Each row of numbers belongs to one of the elements below and depends on some of the facts about them. Some rows are named. Which element is each other row?

Some facts about the elements:
beklum ξ sebuflen; brabir ξ mufe; breme ξ skuplu; bugren ξ flibas; bupubrok ξ floda
busketril ξ breme; daskil ξ vobri; detren ξ brustim; dobin ξ semur; draplok ξ sivi
duflen ξ rames; duflun ξ skupan; festozul ξ stuplasik; flibas ξ liste; floda ξ mesturik
gonudrar ξ nitol; grafirer ξ duflun; graflir ξ motunom; gragrok ξ busketril; gragrostes ξ brabir
gratas ξ detren; grigros ξ duflen; kabivas ξ stobran; kluzak ξ dobin; kofle ξ braplo
lagrel ξ siflol; liste ξ lagrel; lugrol ξ zeza; lupaskim ξ beklum; mapar ξ gragrostes
mesturik ξ kipo; motunom ξ kabivas; muzok ξ vomi; nadrik ξ stostim; narodrul ξ gragrok
nitol ξ truflel; nomis ξ lupaskim; palagros ξ grafirer; potrel ξ bavopem; povon ξ bugren
puvus ξ rebrul; rames ξ nadrik; sebuflen ξ lugrol; semur ξ drosebin; siflol ξ bupubrok
sivi ξ palagros; skupan ξ bobe; skuplu ξ muzok; stobran ξ viplan; stostim ξ nomis
stuluzur ξ festozul; stuplasik ξ narodrul; truflel ξ trolok; viplan ξ gonudrar; vobri ξ goklok
vodrul ξ plomam; zeza ξ stuluzur; baklikle θ skupan; bavopem θ nadrik; beklum θ guklu
bobe θ nadrik; brabir θ viplan; brakes θ viplan; braplo θ guklu; brapum θ skuplu
bredros θ duflun; bripafam θ drosebin; brustim θ mufe; bugren θ guklu; bupubrok θ skuplu
busketril θ brusko; detren θ skupan; dobin θ duflun; dozis θ daskil; draplok θ grafirer
duflen θ breme; fepu θ viplan; festozul θ nomis; fleplol θ grafirer; flibas θ breme
flisti θ kluzak; floda θ skupan; giflo θ nadrik; gonudrar θ duflun; gragrok θ grafirer
gragrostes θ debrar; gratas θ skuplu; grezom θ graflir; griflen θ butre; grigros θ skuplu
kabivas θ mufe; kipo θ nustir; kitrem θ brusko; kligrufim θ skupan; kodas θ breme
kofle θ nadrik; lagrel θ sistil; liste θ bregon; lugrol θ duflun; lupaskim θ mufe
mapar θ triska; maru θ nustir; meskil θ plomim; mesturik θ viplan; miro θ debrar
motunom θ skupan; muflak θ fludra; muzok θ nustir; narodrul θ goklok; neflek θ guklu
nitol θ skupan; nuflor θ breme; palagros θ viplan; pipla θ guklu; plomam θ nustir
plurem θ fludra; potrel θ guklu; povon θ butre; puvus θ goklok; rames θ brusko
rebrul θ grafirer; sebuflen θ breme; semur θ mufe; siflol θ skupan; sivi θ brusko
skebrom θ mufe; soragal θ dupla; stiklu θ bagron; stobran θ plomim; stonul θ bregon
stostim θ drosebin; stuluzur θ sistil; stuplasik θ mufe; supu θ mufe; tovis θ plomum
trigrir θ nustir; trolok θ daskil; truflel θ triska; vada θ sistil; vafas θ sistil
vobri θ debrar; vodrul θ debrar; vomi θ brusko; vukol θ goklok; vutodem θ nomis
zadu θ triska; zeza θ skuplu; zudrir θ nomis; bagron ω 21; baklikle ω 21
bavopem ω 210; beklum ω 198; bobe ω 198; brabir ω 21; brakes ω 210
braplo ω 210; brapum ω 210; bredros ω 198; bregon ω 932; breme ω 198
bripafam ω 210; brusko ω 210; brustim ω 210; bugren ω 210; bupubrok ω 210
busketril ω 210; butre ω 198; daskil ω 210; debrar ω 210; detren ω 210
dobin ω 198; dozis ω 210; draplok ω 210; drosebin ω 210; duflen ω 21
duflun ω 21; dupla ω 210; fepu ω 198; festozul ω 210; fleplol ω 210
flibas ω 210; flisti ω 198; floda ω 210; fludra ω 210; giflo ω 198
goklok ω 21; gonudrar ω 198; grafirer ω 932; graflir ω 198; gragrok ω 210
gragrostes ω 210; gratas ω 198; grezom ω 210; griflen ω 210; grigros ω 198
guklu ω 21; kabivas ω 210; kipo ω 21; kitrem ω 210; kligrufim ω 198
kluzak ω 210; kodas ω 932; kofle ω 198; lagrel ω 932; liste ω 932
lugrol ω 198; lupaskim ω 210; mapar ω 932; maru ω 21; meskil ω 21
mesturik ω 210; miro ω 932; motunom ω 932; mufe ω 210; muflak ω 198
muzok ω 198; nadrik ω 210; narodrul ω 198; neflek ω 210; nitol ω 210
nomis ω 932; nuflor ω 21; nustir ω 210; palagros ω 932; pipla ω 21
plomam ω 21; plomim ω 210; plomum ω 210; plurem ω 210; potrel ω 210
povon ω 21; puvus ω 932; rames ω 21; rebrul ω 198; sebuflen ω 198
semur ω 210; siflol ω 21; sistil ω 198; sivi ω 210; skebrom ω 210
skupan ω 198; skuplu ω 21; soragal ω 210; stiklu ω 210; stobran ω 210
stonul ω 210; stostim ω 210; stuluzur ω 198; stuplasik ω 210; supu ω 932
tovis ω 210; trigrir ω 210; triska ω 210; trolok ω 932; truflel ω 198
vada ω 210; vafas ω 198; viplan ω 198; vobri ω 932; vodrul ω 932
vomi ω 210; vukol ω 210; vutodem ω 21; zadu ω 932; zeza ω 210
zudrir ω 210

Known rows:
sivi: -3  8  -15  13  -5  16  1  -31  30  -12  -31  -10  -9  -4  -11  -16  18  -6  -7  25  -14  8  10  -12  6  6  14  18  -7  3  -14  -1  3  15  12  0  -4  -2  23  2  10
floda: -8  5  -14  1  -27  -36  -3  12  20  -24  -51  -59  -13  -8  -44  -39  13  -1  32  -15  11  15  7  -14  3  -19  -31  -62  43  -34  26  -3  -29  36  20  -13  -8  20  -6  -9  42
skupan: 17  21  22  11  -30  -25  -2  46  37  3  -3  -7  -44  -17  -38  -25  -1  -9  20  -40  25  -34  -34  9  2  15  -61  -63  24  -4  -11  -10  -28  23  11  -2  -34  3  -23  -6  30
nitol: -8  0  -13  0  -22  -39  5  23  9  -24  -47  -42  -21  -11  -44  -23  13  -3  34  -7  18  16  14  -4  -3  -21  -29  -59  34  -45  17  1  -35  43  19  -5  -16  21  -12  -4  44
gonudrar: 2  9  -20  14  -16  25  -2  -29  30  -2  -37  -8  -3  -8  -15  -21  20  6  -12  19  -14  5  9  -8  13  4  -9  7  -6  -3  -23  -14  4  18  2  -9  9  1  17  -9  0
skebrom: -24  -3  8  -23  -25  -20  -7  43  -17  -3  8  38  59  24  -1  33  20  6  -6  -13  -11  39  4  20  -35  -33  29  -16  -18  17  15  24  -8  -5  -50  17  30  21  44  -27  1
lupaskim: -16  -1  26  2  -45  -42  22  32  8  -26  -3  37  60  13  -40  6  25  -31  -21  39  -6  39  -37  18  -26  -3  27  2  -39  17  36  0  -21  -4  -21  0  6  50  80  -1  -6
nomis: 18  22  38  31  4  -17  20  36  22  -30  29  21  -24  -27  -14  1  4  -52  0  -5  31  -47  -65  11  10  17  -23  19  -19  15  -2  -15  -4  -6  31  20  -38  8  24  23  -27
dozis: 15  -2  -13  -1  -13  10  1  -7  11  1  6  -20  21  7  15  5  11  13  0  -9  -8  4  29  -2  4  5  36  6  4  14  -6  12  11  5  -1  10  -2  -21  -3  11  -2
bripafam: 16  -2  -14  -2  -14  8  1  -6  12  1  5  -19  21  9  16  4  10  12  1  -10  -8  6  28  -1  4  4  36  5  3  13  -6  12  10  3  -3  10  -2  -20  -4  10  -4
pipla: 6  -11  -11  6  12  9  5  -29  -26  24  16  -21  15  -8  22  13  -9  19  -7  11  -15  14  11  -2  9  -3  8  12  -2  -6  7  -3  11  -20  0  -19  24  -10  -26  13  -25
plomim: 6  18  14  -2  6  -9  -10  35  15  11  45  15  -23  -1  18  13  0  5  11  -46  13  -42  -30  9  -3  12  -11  -9  4  38  -13  7  6  -20  -3  20  -8  -19  -21  5  -9
kabivas: -41  12  5  -11  -27  -15  -15  14  14  -18  -29  32  41  17  -32  -3  26  -9  -13  6  -16  40  -24  0  -27  -25  2  -12  -19  19  19  3  -14  2  -38  1  32  41  76  -46  11
zeza: 15  -4  8  16  -6  7  20  -28  25  -2  -11  2  -7  2  -14  -12  -6  -23  -14  42  -17  13  9  -7  0  28  33  25  -23  -1  -3  13  -9  9  13  0  -35  -6  20  18  27
fleplol: -7  -9  -13  -6  13  -10  4  3  -21  1  11  -8  6  1  15  20  4  16  9  -3  -3  8  15  4  -4  -15  17  3  1  -6  11  14  4  -5  -3  7  13  -2  -17  12  -5
zadu: 7  -8  1  -2  14  4  0  1  -23  -13  11  -27  27  -2  16  10  -15  -9  4  -22  -3  6  5  -9  11  -22  14  10  4  -10  25  12  11  -7  1  11  5  -11  -1  -4  -12
grigros: -5  -7  -4  11  2  1  10  -24  1  0  -16  -8  -3  -9  -17  -10  -4  -3  -12  31  -13  15  -13  -4  8  4  -13  9  -13  -12  13  -7  -1  -1  7  -21  13  16  4  5  -2
duflen: -2  -2  2  21  -2  -8  15  -24  -2  4  -13  -8  2  -16  -18  -6  5  -8  -12  39  -7  15  -17  -4  7  4  -14  8  -11  -14  11  -21  -6  -4  12  -28  8  19  12  13  -16
bavopem: -2  -8  -9  -8  7  -6  2  -7  -14  3  13  -22  16  6  14  9  -3  14  5  -6  -8  10  7  -4  1  -8  20  3  4  5  22  14  7  -13  -3  -2  15  -3  -13  8  -6
soragal: -3  -7  -6  -9  5  -10  2  -1  -13  1  14  -20  17  7  13  8  -3  11  6  -10  -7  9  6  -3  -1  -7  19  0  6  6  21  11  7  -11  -3  0  12  -3  -11  7  -5

Which element is each row?
No name comes twice in this set of rows, the named rows included.
26  -20  -5  -20  -45  -19  5  37  -21  -3  -17  -37  21  10  -14  -20  -11  12  22  -20  27  10  49  14  7  -7  -4  -70  46  -38  11  -4  -19  34  4  -9  -20  2  -42  13  27 -> kligrufim
16  18  25  5  15  5  -10  39  5  -4  42  10  -14  -8  24  16  -12  -17  13  -60  18  -46  -31  4  4  0  -15  0  4  26  -10  9  11  -15  -1  31  -16  -25  -7  -8  -16 -> bregon
-2  -4  5  18  -5  -30  28  -5  6  -24  -3  -10  7  -11  -24  -8  14  -18  -6  44  9  6  -30  2  6  11  9  17  -16  -4  27  -12  -7  -2  26  -10  -6  29  20  35  -16 -> stostim
-2  8  -14  7  -36  -26  -8  6  16  -9  -57  -59  -6  -17  -44  -36  13  6  24  -14  10  18  9  -11  5  -21  -55  -72  43  -42  12  -24  -30  37  13  -30  3  17  -10  -16  26 -> siflol
47  -8  -2  1  -62  -16  10  24  14  12  -16  -59  26  -3  -15  -13  3  12  20  -31  6  16  50  9  5  -2  4  -70  37  -28  -1  0  -22  38  4  -10  -27  -21  -30  9  25 -> baklikle
0  31  23  19  20  10  -12  16  26  -16  6  18  -42  -20  -6  -7  -2  -35  6  -30  16  -43  -51  -7  5  1  -42  8  -4  16  -16  -7  0  -5  12  21  -20  -6  19  -18  -2 -> grafirer
-28  -4  34  -16  -19  -11  -11  6  6  8  -13  52  27  31  -30  2  -20  -28  -18  16  -39  52  -10  -3  -44  -4  19  -10  -34  10  26  33  -29  -5  -49  1  -4  25  68  -52  53 -> stuplasik
-22  -5  7  -33  -35  -6  -16  40  -24  -10  2  46  69  41  3  12  14  1  -12  -4  3  32  23  19  -28  -20  37  -16  -6  23  7  11  -2  -1  -48  16  21  21  50  -24  0 -> brustim
-4  -15  12  -13  10  26  -6  -27  -14  21  -23  34  -23  16  -10  -21  -42  -14  -14  37  -14  15  22  -6  -9  19  -4  2  -9  -22  -8  7  -15  6  -11  -14  -22  5  1  -16  49 -> narodrul
3  -19  15  6  10  0  20  -16  -10  16  -7  22  -21  -5  -19  2  -25  -13  -11  40  -16  20  -3  2  -8  13  -3  10  -27  -28  6  11  -18  3  -2  -13  -18  12  -2  2  27 -> stuluzur
8  -17  1  12  1  5  32  -23  -21  -11  -7  18  -1  -7  -11  -14  -3  -17  -24  73  13  3  2  11  17  24  10  34  -22  -17  -1  -22  0  2  27  -20  -14  26  5  49  -18 -> beklum
-9  23  29  -14  -26  -17  -20  64  17  7  42  52  21  17  4  23  15  -2  -1  -51  4  -15  -38  22  -28  -3  0  -23  -12  55  -8  15  -3  -19  -43  28  6  1  30  -29  -5 -> mufe
6  -3  1  8  -15  -25  7  29  -1  -36  -49  -46  -11  -19  -39  -20  -1  -27  34  -20  22  12  12  -9  4  -34  -33  -49  30  -59  22  3  -32  46  23  6  -27  15  -1  -13  39 -> motunom
-9  30  5  16  6  9  -14  6  33  6  2  23  -50  -18  -12  -12  11  -1  -2  -18  9  -41  -50  2  6  12  -56  -6  -2  23  -30  -17  2  -6  3  -1  4  2  -1  -13  -7 -> viplan

The same elements again, as new rows of numbers:
Named rows:
grezom: 21  -2  0  4  -19  9  4  -3  -4  1  7  7  -11  -20  -4  0  -8  -14  -2  -4  8  -5  1  8  7  9  15  -26  4  0  -4
fleplol: 21  -3  0  3  -18  10  4  -2  -4  0  7  6  -10  -20  -3  1  -11  -15  -3  -5  7  -5  2  8  8  8  15  -27  4  0  -3
miro: 16  0  2  1  -25  10  -9  0  -2  1  9  21  -8  -7  -11  -3  -19  -27  -2  -7  -4  0  -4  3  -1  6  20  -28  -1  -5  12
nadrik: 17  4  25  -1  5  9  12  3  21  16  19  -44  -7  -19  10  -9  -9  -22  -9  -7  -18  18  0  11  34  37  7  28  -16  1  -11
detren: 20  35  34  15  8  -26  28  -10  58  15  6  27  -1  -21  -17  -6  21  6  40  7  13  33  -12  14  -12  0  19  30  -4  15  -33
brustim: 39  -9  -23  -4  3  14  -2  -22  -78  4  3  3  -43  13  -7  20  7  6  8  -18  17  2  -3  -23  38  44  20  -18  -3  13  -36
sivi: 27  -5  16  -5  27  -26  29  8  21  -2  7  -3  -12  -23  7  -16  -33  0  -1  -19  11  17  -7  -5  -20  -20  10  3  -3  -8  -22
zeza: 33  12  7  -3  31  -30  19  5  -17  -5  0  -12  -12  -21  17  -15  -27  0  0  1  -34  13  -13  16  -7  -13  2  -19  3  2  -2
kofle: 22  7  14  5  -5  5  3  2  9  6  -2  1  -9  -17  5  -13  -15  -3  -1  -14  -27  3  -10  -2  -4  -3  6  23  -14  -10  3
neflek: 30  3  -40  32  12  3  -42  -5  14  16  24  4  -10  -25  -19  -33  12  -21  -14  -21  18  -58  -7  14  -65  -2  24  -4  7  7  -19
brusko: 17  -7  8  1  -30  19  5  0  1  -3  7  -3  -7  -22  1  4  -13  -19  -8  -2  -1  -2  5  11  21  8  13  -28  2  -3  5
bavopem: 21  -3  1  3  -18  10  5  -2  -3  -1  6  8  -10  -21  -3  1  -10  -14  -3  -4  7  -5  2  9  8  8  15  -27  4  0  -3
duflen: 19  4  3  -17  15  -38  7  6  18  6  -7  -5  -6  -18  9  -13  -31  -9  -1  -16  0  16  -16  -2  -23  3  2  16  -5  -7  -7
beklum: 33  26  -28  29  42  -10  -40  2  8  38  17  -13  -8  -21  -7  -52  5  -18  -14  -26  -30  -47  -21  16  -65  33  9  44  -12  1  -14
viplan: 15  11  12  -2  -15  46  7  -6  31  -22  5  -11  -1  -11  -4  -7  -30  8  -6  -9  -26  4  -5  2  -18  -23  -5  57  -17  -7  19
lagrel: 18  1  14  -2  17  12  -26  4  38  17  9  12  -14  -15  16  -6  -14  -20  -2  3  -42  14  -19  -26  12  -31  19  14  -7  3  2
breme: 20  -6  27  16  -31  -7  12  4  4  -11  -4  -13  -7  -15  8  -13  -12  -3  -1  -18  -37  9  -9  4  0  -38  8  7  -20  -17  12
skupan: 10  20  45  20  -33  -2  20  -4  57  20  4  13  2  -17  -15  -9  18  -7  24  -13  1  26  -6  4  8  16  17  51  -24  -7  -15
butre: 12  -1  11  11  -57  36  -8  -3  -2  7  1  5  -4  -16  -5  2  -1  -21  -7  -9  -18  -11  3  7  27  24  12  -4  -12  -11  17
bobe: 19  0  4  7  -36  14  1  1  -6  7  -4  25  -8  -18  -8  -4  -12  -14  -3  -17  2  -10  0  1  1  20  13  -12  -6  -15  6

Rows to name:
No name comes twice in this set of rows, the named rows included.
19  32  34  14  15  -16  12  -9  73  26  3  37  -5  -28  -5  -1  28  4  38  16  1  31  -17  -3  1  -11  22  33  -1  19  -35 -> floda
27  -1  10  -7  35  -8  5  6  26  6  1  7  -16  -29  23  -7  -25  0  -3  -1  -19  12  -14  -17  -4  -34  9  2  3  2  -13 -> flibas
14  5  22  9  -26  28  -2  -2  20  3  5  -19  -5  -14  4  -8  -5  -9  -5  -11  -37  5  -6  1  15  1  5  39  -22  -8  11 -> graflir
18  2  14  -1  16  10  -23  3  37  15  9  10  -14  -13  14  -7  -13  -19  -1  1  -39  14  -18  -24  7  -28  19  15  -8  3  0 -> liste
27  -2  9  -8  37  -5  0  6  29  9  0  10  -17  -31  26  -6  -23  -1  -3  3  -24  11  -15  -22  1  -36  11  2  4  4  -14 -> bupubrok
22  7  15  5  -2  4  6  2  12  6  -1  -1  -8  -16  5  -14  -16  -2  -1  -15  -28  6  -11  -4  -6  -4  6  28  -16  -10  1 -> dobin
27  2  14  3  2  -21  18  7  1  -4  -9  14  -10  -19  7  -18  -30  5  1  -20  -20  7  -13  -4  -25  -30  6  2  -9  -17  2 -> muzok
44  8  -11  -12  51  -6  9  -16  -73  21  9  -32  -43  14  8  5  0  6  8  -18  -10  22  -12  -18  44  74  10  21  -14  18  -47 -> lupaskim
26  19  12  5  4  -6  3  3  -16  12  -4  -10  -8  -15  10  -16  -15  -7  -1  -6  -51  4  -13  13  7  19  1  13  -13  -5  9 -> lugrol
9  -3  11  6  -46  28  -16  -2  5  2  14  1  -5  -5  -9  2  -8  -36  -6  -3  -16  1  1  7  25  12  20  -19  -8  -4  19 -> bregon
27  7  10  -3  12  -10  14  7  4  2  -8  15  -10  -20  8  -16  -32  3  -1  -16  -22  6  -13  -6  -20  -12  3  11  -8  -13  1 -> gratas
42  -5  -10  -5  34  3  6  -20  -56  3  7  -22  -44  14  4  9  3  16  10  -21  -4  19  -12  -29  30  23  15  21  -13  16  -44 -> semur

